Here is a tiny trained network, its code and every weight. The questions are about switching its units off for an input and a class, where a switched-off unit gives its printed mean instead of its output.

import numpy as np


def w(rows, s, z=0):
    codes = np.array(rows[::2]) - 128.0
    scale = np.full(codes.shape[1], s)
    scale[-1] = z or s
    return codes * scale


def norm(h):
    return h / np.sqrt((h * h).mean(-1, keepdims=True) + 1e-5)


def f(y):
    return np.maximum(y, 0)


def log_softmax(a):
    a = a - a.max(-1, keepdims=True)
    return a - np.log(np.exp(a).sum(-1, keepdims=True))


def net(x, mask):
    res = np.array(x, float).reshape(1, 8) / 4 @ E
    u = 0
    for l in range(2):
        y = f(norm(res) @ A[l][:, :-1].T + A[l][:, -1])
        res = res + np.where(mask[u : u + 9], y, B[l][:, -1]) @ B[l][:, :-1]
        u += 9
    return log_softmax(norm(res)[-1] @ U[:, :-1].T + U[:, -1])


A, B = {}, {}
E = w([
[96,180,160,102,139,145,84,89,102],'x0',
[130,119,140,112,96,94,163,157,253],'x1',
[114,158,118,103,113,65,122,169,107],'x2',
[143,131,127,119,101,145,99,111,155],'x3',
[94,85,209,192,100,49,156,35,139],'x4',
[123,166,161,136,108,117,62,170,140],'x5',
[128,158,184,112,115,192,156,144,94],'x6',
[123,126,145,94,192,133,124,187,99],'x7',
],0.0039)
A[0] = w([
[158,122,140,109,117,133,134,115,172,52],'0.n1',
[125,156,130,141,99,111,199,156,114,98],'0.n2',
[116,169,118,107,91,199,78,147,143,91],'0.n3',
[106,166,143,158,135,96,42,69,137,134],'0.n4',
[115,149,160,107,97,86,119,21,102,58],'0.n5',
[116,112,62,157,131,120,144,106,142,5],'0.n6',
[143,119,2,115,108,117,129,122,142,14],'0.n7',
[157,89,103,172,116,212,163,33,157,141],'0.n8',
[129,158,116,135,85,93,119,142,110,134],'0.n9',
],0.01,0.0018)
B[0] = w([
[91,169,90,116,110,107,123,113,63,172],'0.n1',
[82,112,187,106,148,72,119,65,166,178],'0.n2',
[227,218,91,68,114,41,131,158,89,227],'0.n3',
[97,81,245,159,162,188,113,29,184,226],'0.n4',
[89,150,255,135,80,107,18,100,116,238],'0.n5',
[249,88,41,135,89,122,140,185,110,173],'0.n6',
[185,108,97,122,246,155,175,105,223,221],'0.n7',
[83,29,155,225,38,149,49,115,108,253],'0.n8',
[109,105,154,146,99,185,89,114,137,181],'0.n9',
],0.0069,0.0054)
A[1] = w([
[106,94,142,147,65,162,153,76,117,87],'1.n1',
[148,178,167,98,161,184,156,96,176,72],'1.n2',
[116,155,122,118,104,184,107,121,49,92],'1.n3',
[69,106,72,163,122,173,162,110,149,6],'1.n4',
[39,131,147,114,122,125,217,141,128,43],'1.n5',
[125,180,123,95,184,177,154,118,170,47],'1.n6',
[156,115,75,106,142,125,200,114,145,52],'1.n7',
[129,141,112,132,179,157,123,84,13,66],'1.n8',
[56,122,157,122,113,182,124,134,166,103],'1.n9',
],0.011,0.0019)
B[1] = w([
[86,234,220,86,189,137,96,149,174,255],'1.n1',
[92,93,71,59,215,108,155,112,123,198],'1.n2',
[48,154,59,177,164,152,118,107,57,198],'1.n3',
[162,71,71,150,102,255,129,94,200,153],'1.n4',
[125,78,183,159,123,105,240,208,52,156],'1.n5',
[176,73,158,139,128,38,172,36,190,198],'1.n6',
[100,193,189,49,163,126,106,95,100,214],'1.n7',
[61,171,8,158,83,165,151,63,22,197],'1.n8',
[95,105,145,163,56,99,80,95,113,223],'1.n9',
],0.0086,0.0051)
U = w([
[184,136,115,52,208,75,156,91,174,196],'0',
[182,189,109,106,71,107,114,235,141,3],'1',
[87,186,46,146,133,153,123,101,10,178],'2',
[46,112,254,194,100,139,55,74,144,189],'3',
[165,51,78,179,122,204,131,138,186,94],'4',
[97,79,182,148,112,81,231,210,81,13],'5',
],0.0096,0.0027)

Each question gives the input, the list of numbers given to net, and the class t.
The units are the neurons (one row each of A and B). Each row of codes is followed by its name. A weight is (code - 128) times the scale printed after its matrix; where a second scale follows, it is the last column's (A, B and U).
mask holds one flag per neuron, layer by layer. A switched-off neuron (its flag False) gives its mean, the last column of its row in B, instead of its output. The means were averaged over made-up inputs and are rounded, as every weight is.
A unit's drop is (log p(t) with every unit on - log p(t) with that unit switched off) / (log p(t) with every unit on - log p(t) with every unit switched off).
The circuit of an input: a set's keep is (log p(t) with only the set's units on - log p(t) with every unit switched off) / (log p(t) with every unit on - log p(t) with every unit switched off). Starting from the 12 units with the biggest drops (on a tie, the unit counted first), units are removed one at a time, each time the one whose removal leaves the highest keep (on an exact tie, the one counted first), for as long as the keep stays at least 0.8.
units of the circuit, in order: the units of the circuit, biggest drop first
top k neurons: the k neurons with the biggest drops, biggest first
k most important neurons of layer l: the k neurons of layer l with the biggest drops, biggest first
drop of u: that unit's drop, to one decimal
input [-8,-7,-7,-1,5,7,7,5], class 2: top 2 neurons => [0.n4 1.n8]
input [-1,-4,-6,-3,-6,-3,-5,8], class 0: units of the circuit, in order => [0.n8 1.n6]
input [3,6,-5,1,-5,-7,4,7], class 2: units of the circuit, in order => [0.n7 0.n4]
input [-3,2,-4,-6,-1,-1,5,7], class 5: top 2 neurons => [1.n5 0.n7]
input [4,6,-4,1,-7,-2,6,-4], class 2: units of the circuit, in order => [1.n3 0.n1 0.n3]
input [-8,-8,4,3,-5,3,-7,-8], class 0: units of the circuit, in order => [0.n7]
input [2,-3,2,4,-4,-8,6,-6], class 2: 3 most important neurons of layer 0 => [0.n3 0.n4 0.n5]
input [-6,-5,1,3,0,7,-7,-2], class 4: top 2 neurons => [0.n7 0.n3]
input [-6,8,2,0,7,4,8,-2], class 5: units of the circuit, in order => [1.n5 0.n8 0.n4 0.n5]
input [1,7,0,6,-8,1,8,-3], class 0: 2 most important neurons of layer 0 => [0.n8 0.n5]
input [8,-4,-5,-1,-7,8,-2,0], class 2: top 2 neurons => [0.n7 1.n8]
input [-7,6,1,0,-2,7,3,-4], class 1: top 4 neurons => [0.n4 0.n7 0.n1 1.n6]
input [5,-5,-7,-8,-3,3,-5,1], class 2: top 2 neurons => [1.n8 0.n7]
input [-2,-7,-3,-8,0,0,-8,7], class 2: top neuron => [1.n8]
input [-6,-3,-4,7,-5,7,7,8], class 2: top 2 neurons => [0.n7 1.n3]
input [-7,-1,-2,-6,1,1,-7,5], class 0: top 2 neurons => [0.n8 1.n7]
input [-2,-1,-6,-1,-4,5,-2,3], class 0: top 2 neurons => [0.n8 0.n5]
input [-4,4,4,-1,-8,8,5,7], class 1: 3 most important neurons of layer 0 => [0.n7 0.n4 0.n3]
input [2,-5,7,-4,-1,4,-3,2], class 2: 2 most important neurons of layer 0 => [0.n8 0.n5]
input [-8,3,-3,-1,1,1,3,8], class 5: top neuron => [0.n7]
input [-8,6,4,-4,-6,6,3,3], class 0: 2 most important neurons of layer 0 => [0.n8 0.n5]
input [-6,-8,1,-6,3,-8,-8,8], class 2: drop of 1.n8 => 0.6
input [5,8,-4,-5,-5,3,-2,5], class 0: drop of 1.n8 => 0.0
input [8,8,5,-6,-1,-1,-3,4], class 5: drop of 0.n3 => 0.3
input [8,6,-6,-3,-4,6,-8,8], class 0: drop of 0.n8 => 0.1
